Here is a tiny trained network, its code and every weight. The questions are about switching its units off for an input and a class, where a switched-off unit gives its printed mean instead of its output.

import numpy as np


def w(rows, s, z=0):
    codes = np.array(rows[::2]) - 128.0
    scale = np.full(codes.shape[1], s)
    scale[-1] = z or s
    return codes * scale


def f(y):
    return np.maximum(y, 0)


def log_softmax(a):
    a = a - a.max(-1, keepdims=True)
    return a - np.log(np.exp(a).sum(-1, keepdims=True))


def net(x, mask):
    res = np.array(x, float).reshape(1, 4) / 4 @ E
    y = f(res @ A[0][:, :-1].T + A[0][:, -1])
    res = res + np.where(mask, y, B[0][:, -1]) @ B[0][:, :-1]
    return log_softmax(res[-1] @ U[:, :-1].T + U[:, -1])


A, B = {}, {}
E = w([
[81,163,174,152,157,116,243],'x0',
[148,173,192,138,136,247,134],'x1',
[222,76,222,130,237,144,90],'x2',
[79,167,225,2,110,120,70],'x3',
],0.0086)
A[0] = w([
[217,100,129,157,175,170,103,203],'N1',
[134,107,66,166,111,90,149,149],'N2',
[177,93,151,146,164,139,107,104],'N3',
[198,95,123,174,143,181,111,150],'N4',
[61,157,104,103,70,105,140,76],'N5',
[143,160,169,157,163,216,176,236],'N6',
[176,65,135,103,158,105,2,242],'N7',
[107,149,143,83,99,128,102,141],'N8',
[135,87,31,180,106,87,149,234],'N9',
[127,124,156,107,181,79,153,71],'N10',
[93,162,78,115,44,158,107,165],'N11',
[120,115,164,86,184,30,172,150],'N12',
[167,118,136,152,163,169,162,158],'N13',
[113,180,179,68,114,174,73,195],'N14',
[85,189,127,150,130,167,191,3],'N15',
[99,147,117,54,72,111,59,85],'N16',
[178,112,134,165,177,174,129,197],'N17',
],0.01,0.0027)
B[0] = w([
[133,81,97,63,106,160,89,232],'N1',
[177,169,69,155,160,120,207,208],'N2',
[132,116,105,103,109,135,113,193],'N3',
[128,78,120,32,144,175,109,209],'N4',
[124,103,74,106,53,115,74,203],'N5',
[158,128,165,138,109,196,127,229],'N6',
[148,113,153,149,1,120,8,253],'N7',
[158,134,148,92,138,147,90,180],'N8',
[197,147,59,162,159,130,185,254],'N9',
[104,75,121,83,167,122,136,169],'N10',
[154,104,66,103,124,146,109,214],'N11',
[98,15,137,106,167,110,151,205],'N12',
[128,134,161,95,125,170,116,191],'N13',
[186,149,157,125,166,198,133,226],'N14',
[129,127,175,171,41,136,88,174],'N15',
[136,145,143,67,92,155,50,209],'N16',
[135,112,136,61,115,215,106,211],'N17',
],0.0096,0.0099)
U = w([
[130,105,147,106,64,168,44,177],'0',
[130,183,75,119,119,86,103,5],'1',
[140,114,101,111,236,163,186,142],'2',
[146,224,206,183,147,177,156,65],'3',
[35,127,142,128,110,59,109,54],'4',
[75,113,192,109,170,36,75,83],'5',
[29,92,148,149,163,63,187,173],'6',
[141,146,83,254,113,58,168,146],'7',
],0.0096,0.0027)

Each question gives the input, the list of numbers given to net, and the class t.
The units are the neurons (one row each of A and B). Each row of codes is followed by its name. A weight is (code - 128) times the scale printed after its matrix; where a second scale follows, it is the last column's (A, B and U).
mask holds one flag per neuron, in row order. A switched-off neuron (its flag False) gives its mean, the last column of its row in B, instead of its output. The means were averaged over made-up inputs and are rounded, as every weight is.
A unit's drop is (log p(t) with every unit on - log p(t) with that unit switched off) / (log p(t) with every unit on - log p(t) with every unit switched off).
The circuit of an input: a set's keep is (log p(t) with only the set's units on - log p(t) with every unit switched off) / (log p(t) with every unit on - log p(t) with every unit switched off). Starting from the 12 units with the biggest drops (on a tie, the unit counted first), units are removed one at a time, each time the one whose removal leaves the highest keep (on an exact tie, the one counted first), for as long as the keep stays at least 0.8.
circuit, biggest first: the units of the circuit, biggest drop first
most important unit: the unit with the biggest drop
top k neurons: the k neurons with the biggest drops, biggest first
drop when u is switched off: that unit's drop, to one decimal
input [3,-3,-6,3], class 1: most important unit -> N7
input [4,7,-4,3], class 3: circuit, biggest first -> (N7; N1)
input [7,-8,-5,4], class 6: circuit, biggest first -> (N12; N7)
input [7,4,1,-3], class 3: circuit, biggest first -> (N5; N11; N6)
input [2,-8,8,-7], class 2: top 2 neurons -> (N9; N2)
input [6,4,0,-7], class 3: top 2 neurons -> (N15; N7)
input [7,1,-1,-7], class 3: top 2 neurons -> (N15; N6)
input [7,-6,7,5], class 5: top 2 neurons -> (N9; N2)
input [7,-8,3,-2], class 2: top 2 neurons -> (N7; N9)
input [-5,3,-1,-8], class 2: drop when N7 is switched off -> 0.1
input [3,-3,0,6], class 5: drop when N7 is switched off -> 0.2
input [5,-4,1,-8], class 2: drop when N7 is switched off -> 0.4
input [4,0,2,0], class 6: drop when N7 is switched off -> 0.3
input [8,-6,-5,4], class 4: most important unit -> N5
